The rows of each cloud lie close to a flat space through zero, with a little noise; how many dimensions that space has follows each cloud.
(in the rows, 100 means zero)

kolav:
[143 91 126 105 118 114]
[156 117 87 72 118 141]
[98 43 110 103 99 102]
[108 109 90 61 114 99]
[134 119 79 95 112 127]
[94 104 89 53 101 89]
[73 120 124 127 93 69]
[122 116 108 56 119 87]
[116 105 92 94 105 120]
[135 103 138 72 129 92]
[83 129 107 129 93 89]
[112 60 112 128 96 114]
[117 121 95 137 95 119]
[81 137 97 85 97 78]
 : 4

[44 116 137 61 54 104]
[115 95 92 111 107 104]
[80 108 114 89 83 103]
[131 86 78 117 129 99]
[77 102 117 88 87 100]
[137 92 71 128 134 97]
 : 1

dufuf:
[87 103 97 122 94 104]
[87 74 92 116 98 69]
[120 91 97 87 96 61]
[106 88 106 141 68 70]
[132 92 157 89 82 101]
[94 106 82 128 87 92]
[112 123 70 85 105 87]
[75 68 72 125 97 63]
[147 97 125 77 83 76]
[118 70 166 83 94 102]
[118 116 114 110 79 113]
 : 4

[72 163 104 78 111 75]
[69 110 111 94 120 107]
[53 83 116 99 123 137]
[79 79 108 106 113 122]
[117 108 93 97 95 88]
[100 110 104 98 100 94]
[94 152 99 89 109 67]
[123 62 101 114 92 112]
[145 126 84 98 78 63]
[97 147 95 87 98 67]
[150 91 89 113 76 86]
 : 2

[104 111 124 88 91 86]
[82 58 17 155 130 161]
[98 99 98 102 99 100]
[110 132 154 65 77 64]
[94 81 67 121 117 121]
[98 103 101 97 100 94]
[97 86 70 123 113 116]
[100 101 103 99 101 97]
[106 109 119 88 90 90]
[104 107 112 94 96 88]
[95 82 70 121 112 120]
 : 1

noko (9 x 6):
[100 110 80 110 98 83]
[112 108 105 97 103 97]
[130 147 80 143 108 158]
[131 133 102 90 113 75]
[101 96 105 91 104 84]
[116 108 119 92 112 110]
[111 106 118 92 106 106]
[104 105 95 109 102 110]
[43 63 59 98 72 30]
 : 3

Kanu:
[115 61 101 56 143 99]
[106 125 96 96 86 116]
[94 133 97 125 68 108]
[105 86 100 88 113 96]
[91 63 107 103 124 75]
[85 51 111 114 131 64]
 : 2

[134 133 144 86 169 89]
[76 98 93 84 104 65]
[129 101 108 123 89 154]
[67 91 80 85 88 64]
[102 106 107 95 115 92]
[106 97 98 110 86 120]
[141 122 133 107 135 127]
[79 82 75 109 56 107]
[128 114 124 104 126 117]
[91 90 86 104 78 105]
[110 89 93 123 65 143]
[116 101 106 112 99 125]
[75 92 84 89 90 73]
 : 2

Tumin, 14 rows:
[95 104 90 95 113 87]
[100 114 74 143 111 58]
[87 80 93 156 90 122]
[94 97 93 107 105 102]
[113 107 100 146 82 81]
[134 116 132 88 67 87]
[81 97 74 107 124 95]
[60 81 55 128 140 110]
[97 93 107 85 100 117]
[103 103 104 91 98 97]
[131 116 128 95 68 86]
[101 76 134 89 70 158]
[139 121 128 123 60 70]
[104 111 96 73 112 82]
 : 3

Soz:
[92 154 57 120 75 112]
[95 133 74 111 83 109]
[98 111 91 104 96 104]
[100 97 101 101 101 100]
[99 117 88 105 92 105]
[110 36 151 77 132 85]
[113 15 163 71 140 80]
[100 98 102 100 100 100]
[100 100 100 101 100 100]
[95 131 77 111 84 109]
[101 91 106 96 105 98]
[93 133 74 112 85 107]
[94 137 72 113 82 108]
[94 139 70 114 80 109]
 : 1

relup (8 x 6):
[93 102 123 91 96 85]
[83 105 171 55 75 42]
[96 108 101 106 83 87]
[102 96 107 122 123 109]
[94 96 106 152 125 104]
[99 90 113 102 115 102]
[88 118 111 103 66 67]
[97 109 80 155 98 103]
 : 3

Kesul, 12 rows:
[108 95 100 118 93 81]
[163 117 77 114 82 110]
[126 89 98 144 81 60]
[106 97 100 109 99 89]
[87 95 109 95 104 99]
[78 114 101 49 121 152]
[44 100 115 62 124 123]
[72 114 103 48 125 154]
[127 109 87 105 89 112]
[125 104 91 107 95 101]
[64 94 112 81 113 105]
[77 97 108 90 108 105]
 : 2

ner, 14 rows:
[71 77 124 130 115 101]
[66 112 117 106 123 46]
[111 85 88 95 84 81]
[119 102 93 96 94 140]
[71 71 117 133 108 98]
[150 83 59 70 55 98]
[45 66 134 152 124 85]
[87 55 108 130 94 100]
[101 108 97 91 99 88]
[94 99 111 115 110 136]
[90 133 105 86 116 70]
[131 100 75 77 75 97]
[104 105 99 97 100 111]
[92 81 108 114 99 101]
 : 3

[73 101 67 95 92 142]
[52 116 62 91 90 105]
[126 97 124 100 105 78]
[72 95 64 96 90 149]
[134 80 119 107 107 120]
[44 110 50 92 87 133]
[109 97 112 101 102 92]
[40 133 69 85 89 59]
[108 98 109 101 102 100]
[93 100 90 99 96 111]
[103 101 111 101 103 83]
[85 113 104 95 97 62]
[84 88 73 102 95 155]
[118 106 126 100 107 52]
 : 2

Vubu, 9 rows:
[83 87 110 98 95 94]
[75 68 126 87 91 88]
[74 82 123 101 96 91]
[63 115 126 150 130 72]
[111 86 94 79 84 109]
[155 100 60 51 82 134]
[123 84 90 68 82 118]
[112 113 92 99 102 104]
[115 76 91 62 78 118]
 : 2

zuteb (14 x 6):
[132 119 98 148 70 134]
[85 97 156 152 133 106]
[122 87 103 70 118 129]
[76 75 137 79 165 97]
[70 103 77 80 85 56]
[91 91 77 59 100 80]
[113 97 104 86 107 114]
[100 88 112 91 129 108]
[120 109 93 122 72 113]
[107 98 107 94 110 110]
[110 97 125 113 123 128]
[126 112 87 113 68 116]
[104 99 113 108 111 102]
[134 100 102 103 105 145]
 : 3

[82 90 100 81 90 106]
[53 55 79 108 59 84]
[81 111 105 37 93 140]
[103 96 92 111 98 89]
[102 108 104 76 104 114]
[116 130 114 59 116 132]
[107 89 93 139 106 76]
[86 73 88 132 84 74]
[114 123 113 78 113 122]
[84 92 100 85 87 102]
[78 64 81 143 74 64]
 : 2

[96 93 92 90 122 140]
[94 96 105 98 95 96]
[97 95 93 96 111 118]
[133 133 80 104 109 83]
[117 114 87 101 107 97]
[81 82 115 102 72 77]
[129 131 84 113 90 61]
[115 118 81 100 120 113]
[84 84 114 102 83 89]
[97 94 101 93 122 135]
[91 87 120 106 64 59]
[76 74 106 75 145 192]
[136 135 74 106 112 80]
[76 76 129 109 58 64]
 : 2

[97 124 89 93 93 99]
[91 148 66 69 118 144]
[116 159 65 77 105 115]
[101 121 86 87 65 108]
[100 125 84 91 100 106]
[81 181 49 65 98 134]
[123 104 96 93 85 111]
[99 82 108 105 103 104]
[87 108 95 98 105 100]
[94 122 81 83 100 123]
[95 120 84 88 120 125]
[93 121 84 80 69 124]
 : 4

[114 68 114 86 94 103]
[109 91 97 104 115 67]
[129 114 109 111 89 106]
[117 130 124 112 64 119]
[89 88 103 88 93 113]
[116 91 110 93 88 129]
[83 58 116 82 96 78]
[78 134 83 116 111 83]
[119 121 80 100 109 151]
[73 22 88 62 137 79]
 : 4

poga (10 x 6):
[106 162 118 130 86 108]
[90 79 87 98 112 102]
[95 39 80 77 116 93]
[89 51 79 88 121 101]
[102 88 97 93 104 96]
[91 65 84 89 112 100]
[83 90 84 109 119 111]
[114 85 111 77 87 86]
[113 181 132 130 71 109]
[117 103 114 87 89 87]
 : 2
